Below are the code and all the weights of a small trained network. Each question names an input and a target symbol and asks about switching units off, where a switched-off unit gives its printed mean instead of its output.

import numpy as np


def w(rows, s, z=0):
    codes = np.array(rows[::2]) - 128.0
    scale = np.full(codes.shape[1], s)
    scale[-1] = z or s
    return codes * scale


def f(y):
    return np.maximum(y, 0)


def softmax(a):
    e = np.exp(a - a.max(-1, keepdims=True))
    return e / e.sum(-1, keepdims=True)


def log_softmax(a):
    a = a - a.max(-1, keepdims=True)
    return a - np.log(np.exp(a).sum(-1, keepdims=True))


def net(x, mask):
    ids = ['αγδηλμξτψω'.index(c) for c in x.split()]
    T = len(ids)
    res = E[ids] + P[:T]
    u = 0
    for l in range(2):
        r = res
        for j in range(3):
            rows = slice(3 * j, 3 * j + 3)
            q, k, v = (r @ M[l][rows].T for M in (Q, K, V))
            z = softmax(np.where(np.tri(T) > 0, q @ k.T / 3**0.5, -1e9)) @ v
            o = O[l][rows]
            res = res + np.where(mask[u + j], z, o[:, -1]) @ o[:, :-1]
        u += 3
        y = f(res @ A[l][:, :-1].T + A[l][:, -1])
        res = res + np.where(mask[u : u + 8], y, B[l][:, -1]) @ B[l][:, :-1]
        u += 8
    return log_softmax(res[-1] @ U[:, :-1].T + U[:, -1])


Q, K, V, O, A, B = {}, {}, {}, {}, {}, {}
E = w([
[112,144,185,172,117,107,190,158],'α',
[124,112,90,116,150,116,87,189],'γ',
[142,147,123,127,43,134,124,138],'δ',
[164,190,74,77,90,185,146,156],'η',
[143,95,116,142,195,144,176,154],'λ',
[127,142,66,61,123,108,175,64],'μ',
[108,113,87,122,100,64,73,120],'ξ',
[87,161,74,47,135,46,134,105],'τ',
[176,114,117,152,117,189,245,102],'ψ',
[107,161,147,156,172,111,140,183],'ω',
],0.012)
P = w([
[99,109,139,133,132,141,139,128],'0',
[198,137,94,131,98,108,112,155],'1',
[157,154,120,143,186,65,150,139],'2',
[66,134,100,120,131,191,130,122],'3',
[112,141,163,166,6,103,133,132],'4',
[158,114,106,85,151,59,178,139],'5',
],0.018)
Q[0] = w([
[88,104,103,76,246,213,132,118],'0.h0',
[66,131,74,144,161,197,102,101],'0.h0',
[35,136,146,133,53,255,69,119],'0.h0',
[103,129,211,152,11,160,72,125],'0.h1',
[111,129,111,137,221,108,165,170],'0.h1',
[191,116,82,166,115,53,176,145],'0.h1',
[220,126,90,160,142,34,169,185],'0.h2',
[199,151,71,109,192,60,183,177],'0.h2',
[144,104,71,51,183,179,140,155],'0.h2',
],0.009)
K[0] = w([
[133,95,156,120,55,159,85,151],'0.h0',
[172,83,123,114,63,104,108,137],'0.h0',
[249,132,144,135,111,65,121,166],'0.h0',
[194,151,147,125,169,91,146,127],'0.h1',
[114,95,129,106,101,175,132,102],'0.h1',
[61,153,155,125,162,154,171,145],'0.h1',
[33,143,134,126,147,161,132,127],'0.h2',
[51,100,115,140,135,192,135,115],'0.h2',
[131,85,97,119,60,177,126,157],'0.h2',
],0.012)
V[0] = w([
[101,156,204,193,123,167,149,172],'0.h0',
[103,183,124,171,38,20,92,133],'0.h0',
[150,188,115,129,180,152,38,234],'0.h0',
[74,137,184,136,155,141,198,87],'0.h1',
[136,73,74,104,40,82,109,94],'0.h1',
[106,55,117,141,186,100,40,145],'0.h1',
[202,150,137,111,23,255,118,140],'0.h2',
[163,120,109,162,165,218,61,195],'0.h2',
[179,128,30,83,207,153,237,95],'0.h2',
],0.0076)
O[0] = w([
[17,151,84,143,140,133,154,130,79],'0.h0',
[133,127,160,84,171,94,254,201,115],'0.h0',
[157,74,3,197,129,51,207,56,123],'0.h0',
[105,215,114,105,163,143,92,161,138],'0.h1',
[169,86,172,87,110,140,137,123,135],'0.h1',
[129,41,128,146,213,93,99,127,81],'0.h1',
[93,142,219,219,46,87,121,120,107],'0.h2',
[112,84,100,185,96,125,128,110,101],'0.h2',
[191,178,118,145,105,181,74,82,254],'0.h2',
],0.0083,0.0048)
A[0] = w([
[253,146,121,175,137,175,191,128,173],'0.n0',
[111,121,122,114,142,77,132,127,32],'0.n1',
[98,97,137,137,83,76,83,110,59],'0.n2',
[185,135,140,177,206,242,196,57,154],'0.n3',
[152,96,45,182,177,106,180,59,66],'0.n4',
[169,81,174,175,199,66,167,193,254],'0.n5',
[88,208,70,252,107,181,27,111,169],'0.n6',
[177,93,127,47,124,66,219,238,54],'0.n7',
],0.005,0.0019)
B[0] = w([
[96,65,98,69,117,36,56,104,238],'0.n0',
[174,56,152,183,153,163,144,109,139],'0.n1',
[130,149,114,128,117,179,179,157,147],'0.n2',
[169,181,96,119,114,130,12,178,183],'0.n3',
[159,74,146,166,131,110,70,211,191],'0.n4',
[134,121,135,43,119,71,152,75,189],'0.n5',
[32,134,135,53,109,88,113,2,255],'0.n6',
[64,75,118,59,97,136,229,79,228],'0.n7',
],0.0058,0.0054)
Q[1] = w([
[178,145,104,80,121,125,115,75],'1.h0',
[83,79,109,141,86,213,148,127],'1.h0',
[144,136,112,149,150,110,145,254],'1.h0',
[103,185,88,96,86,85,119,114],'1.h1',
[69,68,138,82,88,204,159,171],'1.h1',
[35,97,134,169,150,234,158,103],'1.h1',
[104,157,72,177,164,69,123,144],'1.h2',
[101,127,203,172,192,205,130,132],'1.h2',
[134,161,84,112,153,126,192,131],'1.h2',
],0.0075)
K[1] = w([
[87,159,156,140,186,60,90,117],'1.h0',
[224,133,92,123,33,56,115,131],'1.h0',
[107,120,138,166,109,216,138,105],'1.h0',
[135,105,185,142,186,129,93,193],'1.h1',
[231,162,134,175,74,102,97,168],'1.h1',
[254,152,23,112,47,42,143,137],'1.h1',
[49,83,147,102,200,142,83,161],'1.h2',
[171,103,83,216,32,225,227,126],'1.h2',
[102,33,184,148,133,130,46,133],'1.h2',
],0.0057)
V[1] = w([
[108,173,89,142,78,151,77,117],'1.h0',
[117,155,137,141,58,160,131,114],'1.h0',
[143,153,65,119,179,167,34,77],'1.h0',
[120,85,110,151,209,91,103,118],'1.h1',
[224,70,163,132,82,138,115,146],'1.h1',
[129,211,160,209,193,202,149,225],'1.h1',
[149,172,114,182,95,142,2,139],'1.h2',
[118,170,113,87,125,121,169,114],'1.h2',
[62,36,100,189,123,111,164,107],'1.h2',
],0.0086)
O[1] = w([
[150,129,140,166,178,50,123,109,173],'1.h0',
[125,171,113,149,157,20,170,140,126],'1.h0',
[169,60,186,156,149,152,143,53,210],'1.h0',
[133,2,116,104,66,194,138,90,94],'1.h1',
[56,183,176,43,132,102,116,112,35],'1.h1',
[39,102,110,179,187,150,133,117,1],'1.h1',
[26,35,186,137,214,44,170,94,131],'1.h2',
[169,164,117,205,173,214,130,158,206],'1.h2',
[164,108,45,80,38,52,143,110,20],'1.h2',
],0.0065,0.0081)
A[1] = w([
[88,129,143,158,76,118,225,164,133],'1.n0',
[76,104,144,156,61,130,82,130,114],'1.n1',
[58,156,197,174,213,65,105,127,3],'1.n2',
[121,156,16,124,97,128,107,135,147],'1.n3',
[125,56,206,174,160,129,181,75,106],'1.n4',
[127,102,2,105,131,103,206,168,65],'1.n5',
[80,163,124,103,139,109,118,188,88],'1.n6',
[128,210,196,74,140,159,152,67,191],'1.n7',
],0.0066,0.0036)
B[1] = w([
[121,145,68,145,131,62,53,143,153],'1.n0',
[132,133,154,102,36,105,210,150,146],'1.n1',
[159,110,123,132,3,224,209,126,246],'1.n2',
[32,137,132,157,157,153,138,107,227],'1.n3',
[111,204,95,52,165,169,117,23,232],'1.n4',
[55,59,142,160,171,142,146,204,211],'1.n5',
[154,110,162,90,112,88,34,96,146],'1.n6',
[104,67,193,154,129,81,97,226,234],'1.n7',
],0.0062,0.011)
U = w([
[42,201,65,107,179,141,108,132,147],'α',
[170,2,98,209,118,162,129,126,124],'γ',
[135,139,141,135,124,47,156,141,254],'δ',
[206,166,112,217,76,132,211,62,85],'η',
[112,133,56,85,160,157,39,6,115],'λ',
[220,97,178,168,157,181,62,142,160],'μ',
[133,49,118,40,93,135,193,122,81],'ξ',
[212,162,76,56,141,185,155,115,95],'τ',
[64,104,198,133,118,171,126,101,78],'ψ',
[124,104,53,216,188,189,145,139,120],'ω',
],0.0044,0.0035)

Each question gives the input, a string of symbols that net reads in full, and the target symbol t.
The units are the heads (3 rows each of Q, K, V and O) and the neurons (one row each of A and B). Each row of codes is followed by its name. A weight is (code - 128) times the scale printed after its matrix; where a second scale follows, it is the last column's (O, A, B and U).
mask holds one flag per unit, layer by layer, with each layer's heads first. A switched-off unit (its flag False) gives its mean, the last column of its rows in O or B, instead of its output. The means were averaged over made-up inputs and are rounded, as every weight is.
A unit's drop is (log p(t) with every unit on - log p(t) with that unit switched off) / (log p(t) with every unit on - log p(t) with every unit switched off).
The circuit of an input: a set's keep is (log p(t) with only the set's units on - log p(t) with every unit switched off) / (log p(t) with every unit on - log p(t) with every unit switched off). Starting from the 12 units with the biggest drops (on a tie, the unit counted first), units are removed one at a time, each time the one whose removal leaves the highest keep (on an exact tie, the one counted first), for as long as the keep stays at least 0.8.
units of the circuit, in order: the units of the circuit, biggest drop first
unit that matters most: the unit with the biggest drop
k most important neurons: the k neurons with the biggest drops, biggest first
k most important neurons of layer l: the k neurons of layer l with the biggest drops, biggest first
input η τ ξ δ τ, target ξ: units of the circuit, in order => 0.h0, 0.n7, 0.h2
input η τ ω η τ ψ, target η: units of the circuit, in order => 0.h2, 0.h1
input η τ ξ ψ η, target ξ: units of the circuit, in order => 0.h0, 0.h2, 1.h2
input η γ λ η δ δ, target η: units of the circuit, in order => 0.h2, 0.h0
input δ δ δ λ, target δ: 2 most important neurons of layer 1 => 1.n4, 1.n6
input ξ ξ ξ, target ξ: units of the circuit, in order => 0.h1, 1.h1, 0.h2
input ξ ξ λ ξ, target τ: units of the circuit, in order => 1.h2, 0.h2, 0.h0, 0.n7
input ψ τ η η τ, target η: unit that matters most => 1.n2
input γ ψ γ, target γ: units of the circuit, in order => 0.h0, 0.h2, 0.h1, 1.h1
input γ λ γ ψ, target ξ: units of the circuit, in order => 1.h1, 1.h2, 0.h1
input ω η η λ δ, target η: 2 most important neurons => 1.n1, 1.n7
input μ μ η λ ω η, target ψ: 2 most important neurons => 1.n2, 0.n6
input γ λ ω ξ ω, target ξ: units of the circuit, in order => 1.h1, 1.h2, 0.h0, 0.h2
input ξ μ γ α η ω, target α: units of the circuit, in order => 0.h0, 0.h1
input ξ δ ξ μ μ, target τ: units of the circuit, in order => 1.h2, 0.h2, 0.h0
input τ η ξ, target μ: 2 most important neurons => 1.n4, 1.n7
input τ ψ δ λ, target μ: units of the circuit, in order => 0.n7, 1.h2, 0.h2, 0.h0
input ω μ η ξ ξ δ, target γ: units of the circuit, in order => 0.h1, 1.h1, 0.h0
input γ δ ξ, target γ: 2 most important neurons => 1.n4, 1.n5
input η ω η λ η η, target λ: units of the circuit, in order => 0.h0, 0.n6, 0.h2
input δ η λ, target α: most important neuron => 1.n2
input α η δ, target α: units of the circuit, in order => 0.h2, 1.h0, 0.h0
input α η η, target ω: unit that matters most => 1.h1
input ψ ξ λ μ η, target λ: 2 most important neurons => 1.n4, 0.n6
input η γ δ μ λ η, target δ: 2 most important neurons of layer 1 => 1.n7, 1.n4
input τ γ γ, target τ: 2 most important neurons => 0.n7, 1.n5
input ω ψ ψ, target γ: unit that matters most => 1.h1
input μ η μ ψ δ, target μ: 2 most important neurons => 1.n7, 1.n3
input λ η λ γ η γ, target γ: 2 most important neurons => 0.n6, 0.n4
